Below are the code and all the weights of a small trained network. Each question names an input and a class and asks about switching units off, where a switched-off unit gives its printed mean instead of its output.

import numpy as np


def w(rows, s, z=0):
    codes = np.array(rows[::2]) - 128.0
    scale = np.full(codes.shape[1], s)
    scale[-1] = z or s
    return codes * scale


def f(y):
    return np.maximum(y, 0)


def log_softmax(a):
    a = a - a.max(-1, keepdims=True)
    return a - np.log(np.exp(a).sum(-1, keepdims=True))


def net(x, mask):
    res = np.array(x, float).reshape(1, 4) / 4 @ E
    y = f(res @ A[0][:, :-1].T + A[0][:, -1])
    res = res + np.where(mask, y, B[0][:, -1]) @ B[0][:, :-1]
    return log_softmax(res[-1] @ U[:, :-1].T + U[:, -1])


A, B = {}, {}
E = w([
[254,148,194,178,56,160,189,167,21,203,112,98],'x0',
[125,53,209,146,115,102,189,106,112,51,110,243],'x1',
[101,110,69,83,108,204,80,168,43,34,178,138],'x2',
[146,39,92,171,158,25,111,78,75,61,222,118],'x3',
],0.0064)
A[0] = w([
[72,101,195,116,116,102,162,89,161,81,97,184,135],'n0',
[76,88,109,116,172,90,96,94,141,49,146,161,189],'n1',
[72,119,100,66,143,177,108,89,143,103,124,92,74],'n2',
[58,141,109,18,101,206,42,152,128,57,131,125,168],'n3',
[88,141,163,131,146,107,232,101,177,155,123,171,136],'n4',
[92,125,64,45,166,109,87,131,150,114,139,159,60],'n5',
[189,139,173,127,1,180,185,150,59,150,73,116,254],'n6',
[134,144,177,115,138,119,175,119,170,181,120,75,248],'n7',
],0.0059,0.00096)
B[0] = w([
[115,102,56,28,159,148,202,111,171,70,62,73,205],'n0',
[90,94,120,133,159,152,140,205,127,96,130,196,233],'n1',
[124,187,147,171,64,174,96,168,115,154,157,118,185],'n2',
[161,142,184,206,52,90,65,128,85,213,180,123,241],'n3',
[146,126,106,97,109,75,136,109,158,173,103,68,189],'n4',
[74,145,173,150,102,92,118,142,107,102,197,122,198],'n5',
[41,175,254,191,76,106,64,180,88,181,235,144,255],'n6',
[113,195,188,101,87,78,102,101,154,164,168,181,191],'n7',
],0.0072,0.0064)
U = w([
[76,166,227,236,71,125,101,212,105,205,188,135,158],'0',
[165,159,78,57,126,106,161,58,183,210,52,2,189],'1',
[68,16,40,77,240,171,194,204,143,35,71,154,3],'2',
],0.0052,0.0014)

Each question gives the input, the list of numbers given to net, and the class t.
The units are the neurons (one row each of A and B). Each row of codes is followed by its name. A weight is (code - 128) times the scale printed after its matrix; where a second scale follows, it is the last column's (A, B and U).
mask holds one flag per neuron, in row order. A switched-off neuron (its flag False) gives its mean, the last column of its row in B, instead of its output. The means were averaged over made-up inputs and are rounded, as every weight is.
A unit's drop is (log p(t) with every unit on - log p(t) with that unit switched off) / (log p(t) with every unit on - log p(t) with every unit switched off).
The circuit of an input: a set's keep is (log p(t) with only the set's units on - log p(t) with every unit switched off) / (log p(t) with every unit on - log p(t) with every unit switched off). Starting from all 8 units, units are removed one at a time, each time the one whose removal leaves the highest keep (on an exact tie, the one counted first), for as long as the keep stays at least 0.8.
units of the circuit, in order: the units of the circuit, biggest drop first
k most important neurons: the k neurons with the biggest drops, biggest first
drop when u is switched off: that unit's drop, to one decimal
input [2,-8,-5,8], class 1: units of the circuit, in order : n6
input [-1,-5,-3,-2], class 1: 3 most important neurons : n6, n3, n1
input [-1,5,-7,-8], class 1: units of the circuit, in order : n0, n4
input [0,-2,2,6], class 2: units of the circuit, in order : n6, n3
input [1,-3,-2,3], class 1: 3 most important neurons : n6, n3, n1
input [-8,2,8,8], class 0: 3 most important neurons : n3, n5, n2
input [-2,-3,-8,3], class 1: 2 most important neurons : n6, n3
input [-8,3,8,3], class 0: 3 most important neurons : n3, n2, n5
input [-2,1,2,8], class 2: drop when n3 is switched off : 0.1
input [-6,1,-6,5], class 2: drop when n1 is switched off : 0.1
input [-4,4,-5,0], class 2: drop when n1 is switched off : 0.1
